Below are the code and all the weights of a small trained network. Each question names an input and a class and asks about switching units off, where a switched-off unit gives its printed mean instead of its output.

import numpy as np


def w(rows, s, z=0):
    codes = np.array(rows[::2]) - 128.0
    scale = np.full(codes.shape[1], s)
    scale[-1] = z or s
    return codes * scale


def norm(h):
    return h / np.sqrt((h * h).mean(-1, keepdims=True) + 1e-5)


def f(y):
    return y / 2 * (1 + np.tanh(0.7978845608 * (y + 0.044715 * y**3)))


def log_softmax(a):
    a = a - a.max(-1, keepdims=True)
    return a - np.log(np.exp(a).sum(-1, keepdims=True))


def net(x, mask):
    res = np.array(x, float).reshape(1, 3) / 4 @ E
    u = 0
    for l in range(2):
        y = f(norm(res) @ A[l][:, :-1].T + A[l][:, -1])
        res = res + np.where(mask[u : u + 15], y, B[l][:, -1]) @ B[l][:, :-1]
        u += 15
    return log_softmax(norm(res)[-1] @ U[:, :-1].T + U[:, -1])


A, B = {}, {}
E = w([
[141,173,139,181,98,116,146],'x0',
[93,62,107,139,91,106,128],'x1',
[117,138,142,161,121,97,4],'x2',
],0.014)
A[0] = w([
[146,239,160,100,131,124,144,68],'0.n0',
[114,60,140,44,163,159,92,2],'0.n1',
[130,111,130,58,167,142,185,202],'0.n2',
[131,172,135,213,67,122,51,41],'0.n3',
[134,117,153,105,119,137,202,29],'0.n4',
[152,114,116,38,153,123,111,55],'0.n5',
[89,129,145,65,149,129,111,79],'0.n6',
[124,176,136,173,123,120,76,112],'0.n7',
[153,215,140,178,109,136,118,150],'0.n8',
[163,216,141,96,162,141,158,125],'0.n9',
[129,22,154,146,60,115,102,94],'0.n10',
[138,8,155,126,91,125,101,143],'0.n11',
[153,132,129,126,137,113,129,114],'0.n12',
[120,78,117,136,126,110,176,155],'0.n13',
[111,123,97,110,113,145,127,132],'0.n14',
],0.012,0.0031)
B[0] = w([
[82,116,63,220,191,173,202,206],'0.n0',
[203,103,132,173,232,83,60,216],'0.n1',
[223,177,201,112,40,60,125,254],'0.n2',
[149,158,177,106,36,13,159,246],'0.n3',
[177,108,139,138,16,182,176,197],'0.n4',
[177,103,174,154,190,100,117,184],'0.n5',
[190,75,115,172,144,107,159,163],'0.n6',
[201,136,105,146,37,128,248,208],'0.n7',
[87,210,220,186,179,142,49,216],'0.n8',
[15,103,70,120,161,208,95,225],'0.n9',
[38,147,50,147,171,139,89,214],'0.n10',
[95,149,37,201,156,198,123,221],'0.n11',
[120,118,140,148,131,141,145,128],'0.n12',
[92,110,106,91,52,144,90,191],'0.n13',
[137,126,120,139,124,158,114,140],'0.n14',
],0.013,0.0075)
A[1] = w([
[89,144,209,86,110,83,102,90],'1.n0',
[93,175,98,108,106,155,129,116],'1.n1',
[46,148,90,170,131,176,113,136],'1.n2',
[77,164,92,133,207,156,123,142],'1.n3',
[80,109,46,134,169,163,125,93],'1.n4',
[175,95,123,104,112,98,116,87],'1.n5',
[171,58,150,86,215,124,87,61],'1.n6',
[99,124,140,152,154,126,95,95],'1.n7',
[148,106,145,8,63,160,155,110],'1.n8',
[100,140,146,145,133,140,48,119],'1.n9',
[167,118,99,121,173,131,120,91],'1.n10',
[108,116,59,159,146,91,165,160],'1.n11',
[42,99,56,115,127,107,95,2],'1.n12',
[127,155,120,103,130,145,108,167],'1.n13',
[93,149,114,99,116,138,141,100],'1.n14',
],0.016,0.0028)
B[1] = w([
[141,181,135,125,97,73,187,161],'1.n0',
[148,98,146,146,187,102,141,174],'1.n1',
[91,119,58,84,220,137,129,254],'1.n2',
[113,134,132,185,126,238,166,228],'1.n3',
[112,214,163,175,48,2,144,221],'1.n4',
[81,132,150,111,200,181,157,171],'1.n5',
[141,50,212,79,218,47,139,207],'1.n6',
[191,145,89,86,95,176,185,162],'1.n7',
[131,61,95,194,14,205,76,211],'1.n8',
[148,132,112,99,63,161,165,170],'1.n9',
[125,105,190,92,110,121,140,171],'1.n10',
[109,114,114,53,149,169,84,191],'1.n11',
[89,111,59,26,89,64,61,187],'1.n12',
[110,91,140,149,113,122,158,127],'1.n13',
[172,135,147,175,179,135,82,139],'1.n14',
],0.019,0.0088)
U = w([
[129,211,156,174,57,28,155,124],'0',
[44,114,1,79,127,65,66,133],'1',
[159,43,174,104,186,81,115,182],'2',
[151,166,132,85,120,146,80,2],'3',
[61,155,82,199,201,194,181,113],'4',
[147,51,104,171,29,191,114,171],'5',
],0.016,0.0074)

Each question gives the input, the list of numbers given to net, and the class t.
The units are the neurons (one row each of A and B). Each row of codes is followed by its name. A weight is (code - 128) times the scale printed after its matrix; where a second scale follows, it is the last column's (A, B and U).
mask holds one flag per neuron, layer by layer. A switched-off neuron (its flag False) gives its mean, the last column of its row in B, instead of its output. The means were averaged over made-up inputs and are rounded, as every weight is.
A unit's drop is (log p(t) with every unit on - log p(t) with that unit switched off) / (log p(t) with every unit on - log p(t) with every unit switched off).
The circuit of an input: a set's keep is (log p(t) with only the set's units on - log p(t) with every unit switched off) / (log p(t) with every unit on - log p(t) with every unit switched off). Starting from the 12 units with the biggest drops (on a tie, the unit counted first), units are removed one at a time, each time the one whose removal leaves the highest keep (on an exact tie, the one counted first), for as long as the keep stays at least 0.8.
circuit, biggest first: the units of the circuit, biggest drop first
top k neurons: the k neurons with the biggest drops, biggest first
k most important neurons of layer l: the k neurons of layer l with the biggest drops, biggest first
drop when u is switched off: that unit's drop, to one decimal
input [6,7,8], class 0: circuit, biggest first	[0.n3]
input [-8,0,7], class 2: circuit, biggest first	[0.n1 1.n6]
input [7,5,-1], class 1: top 3 neurons	[0.n2 0.n10 1.n4]
input [1,-2,-4], class 5: top 2 neurons	[0.n2 0.n4]
input [-4,3,-3], class 2: top 4 neurons	[0.n1 0.n7 1.n8 0.n5]
input [0,8,-5], class 1: 2 most important neurons of layer 0	[0.n10 0.n11]
input [1,-4,-6], class 5: 3 most important neurons of layer 0	[0.n2 0.n4 0.n11]
input [5,1,-4], class 5: 2 most important neurons of layer 0	[0.n4 0.n11]
input [4,5,6], class 0: top 2 neurons	[0.n3 0.n9]
input [-7,-3,-5], class 2: top 2 neurons	[0.n1 0.n5]
input [-8,-8,-7], class 5: 2 most important neurons of layer 0	[0.n2 0.n4]
input [-5,-7,-2], class 2: top 2 neurons	[0.n2 1.n6]
input [2,7,0], class 1: drop when 1.n12 is switched off	0.2
input [-6,-1,-3], class 2: circuit, biggest first	[0.n1]
input [1,-8,4], class 4: drop when 0.n4 is switched off	0.0
input [2,6,1], class 1: drop when 1.n12 is switched off	0.1
input [1,1,2], class 0: drop when 0.n3 is switched off	5.4
